Here is a tiny trained network, its code and every weight. The questions are about switching its units off for an input and a class, where a switched-off unit gives its printed mean instead of its output.

import numpy as np


def w(rows, s, z=0):
    codes = np.array(rows[::2]) - 128.0
    scale = np.full(codes.shape[1], s)
    scale[-1] = z or s
    return codes * scale


def f(y):
    return y / 2 * (1 + np.tanh(0.7978845608 * (y + 0.044715 * y**3)))


def log_softmax(a):
    a = a - a.max(-1, keepdims=True)
    return a - np.log(np.exp(a).sum(-1, keepdims=True))


def net(x, mask):
    res = np.array(x, float).reshape(1, 3) / 4 @ E
    y = f(res @ A[0][:, :-1].T + A[0][:, -1])
    res = res + np.where(mask, y, B[0][:, -1]) @ B[0][:, :-1]
    return log_softmax(res[-1] @ U[:, :-1].T + U[:, -1])


A, B = {}, {}
E = w([
[159,68,79,2,115,94,176,59,122,174],'x0',
[15,126,94,134,95,168,196,184,168,161],'x1',
[149,108,183,52,152,238,89,145,94,136],'x2',
],0.0098)
A[0] = w([
[139,49,140,86,7,136,141,47,138,179,19],'N0',
[83,80,229,53,183,244,120,145,139,144,107],'N1',
[121,226,171,216,170,144,91,162,136,87,70],'N2',
[155,51,94,101,144,111,154,100,130,154,52],'N3',
[136,71,207,112,117,204,132,151,53,164,3],'N4',
[114,125,88,180,125,51,176,83,139,110,69],'N5',
[211,148,164,146,209,102,48,26,115,144,98],'N6',
[134,67,91,174,148,65,196,135,165,51,68],'N7',
[127,86,83,65,91,98,169,79,35,204,131],'N8',
[100,111,59,135,93,212,254,176,155,176,79],'N9',
[134,105,81,55,194,74,158,64,175,171,170],'N10',
[102,164,51,189,56,12,172,167,132,150,183],'N11',
[210,111,139,162,185,77,93,26,91,93,80],'N12',
],0.0066,0.0039)
B[0] = w([
[56,66,118,132,94,94,88,160,113,82,193],'N0',
[212,184,103,10,125,2,169,129,40,129,244],'N1',
[98,80,188,143,113,156,15,199,133,7,222],'N2',
[68,50,172,200,88,88,86,234,178,119,174],'N3',
[166,60,97,55,185,41,178,207,69,82,173],'N4',
[178,159,121,42,155,59,125,163,99,113,181],'N5',
[78,118,36,170,172,188,126,234,174,236,245],'N6',
[183,119,92,72,128,48,121,139,101,113,165],'N7',
[74,108,238,125,76,182,85,154,112,50,246],'N8',
[115,113,55,128,219,207,137,255,211,189,225],'N9',
[106,146,212,121,107,174,79,145,116,84,246],'N10',
[200,205,132,85,144,113,90,148,71,135,254],'N11',
[79,176,63,159,228,186,130,215,133,162,233],'N12',
],0.0069)
U = w([
[57,94,251,141,71,144,37,159,121,30,93],'0',
[83,119,43,136,188,191,120,180,166,252,105],'1',
[249,149,131,77,122,32,122,132,57,115,102],'2',
[160,189,187,139,67,196,104,72,122,168,251],'3',
[142,69,107,193,108,133,169,2,171,121,66],'4',
[132,109,147,177,87,117,149,56,168,163,76],'5',
],0.0095,0.012)

Each question gives the input, the list of numbers given to net, and the class t.
The units are the neurons (one row each of A and B). Each row of codes is followed by its name. A weight is (code - 128) times the scale printed after its matrix; where a second scale follows, it is the last column's (A, B and U).
mask holds one flag per neuron, in row order. A switched-off neuron (its flag False) gives its mean, the last column of its row in B, instead of its output. The means were averaged over made-up inputs and are rounded, as every weight is.
A unit's drop is (log p(t) with every unit on - log p(t) with that unit switched off) / (log p(t) with every unit on - log p(t) with every unit switched off).
The circuit of an input: a set's keep is (log p(t) with only the set's units on - log p(t) with every unit switched off) / (log p(t) with every unit on - log p(t) with every unit switched off). Starting from the 12 units with the biggest drops (on a tie, the unit counted first), units are removed one at a time, each time the one whose removal leaves the highest keep (on an exact tie, the one counted first), for as long as the keep stays at least 0.8.
units of the circuit, in order: the units of the circuit, biggest drop first
most important unit: the unit with the biggest drop
top k neurons: the k neurons with the biggest drops, biggest first
drop when u is switched off: that unit's drop, to one decimal
input [3,-2,-3], class 3: top neuron => [N1]
input [2,3,-3], class 3: units of the circuit, in order => [N6, N12, N4, N2]
input [1,5,6], class 2: top 4 neurons => [N1, N6, N12, N4]
input [4,-6,-4], class 1: top 2 neurons => [N6, N12]
input [0,-3,-3], class 3: top 3 neurons => [N9, N1, N4]
input [-3,-4,5], class 2: top 2 neurons => [N1, N9]
input [3,2,2], class 3: units of the circuit, in order => [N2, N6, N4]
input [-3,3,-1], class 3: top 3 neurons => [N6, N12, N8]
input [-5,-1,-6], class 2: top 2 neurons => [N11, N8]
input [6,6,3], class 0: top 2 neurons => [N8, N6]
input [7,-8,-1], class 1: top 3 neurons => [N6, N12, N2]
input [0,-8,-8], class 1: top 2 neurons => [N6, N12]
input [-3,0,0], class 3: drop when N3 is switched off => 0.3
input [8,7,-7], class 0: most important unit => N8
input [-2,-6,8], class 2: drop when N4 is switched off => 0.4
input [-1,2,3], class 3: drop when N12 is switched off => 0.2
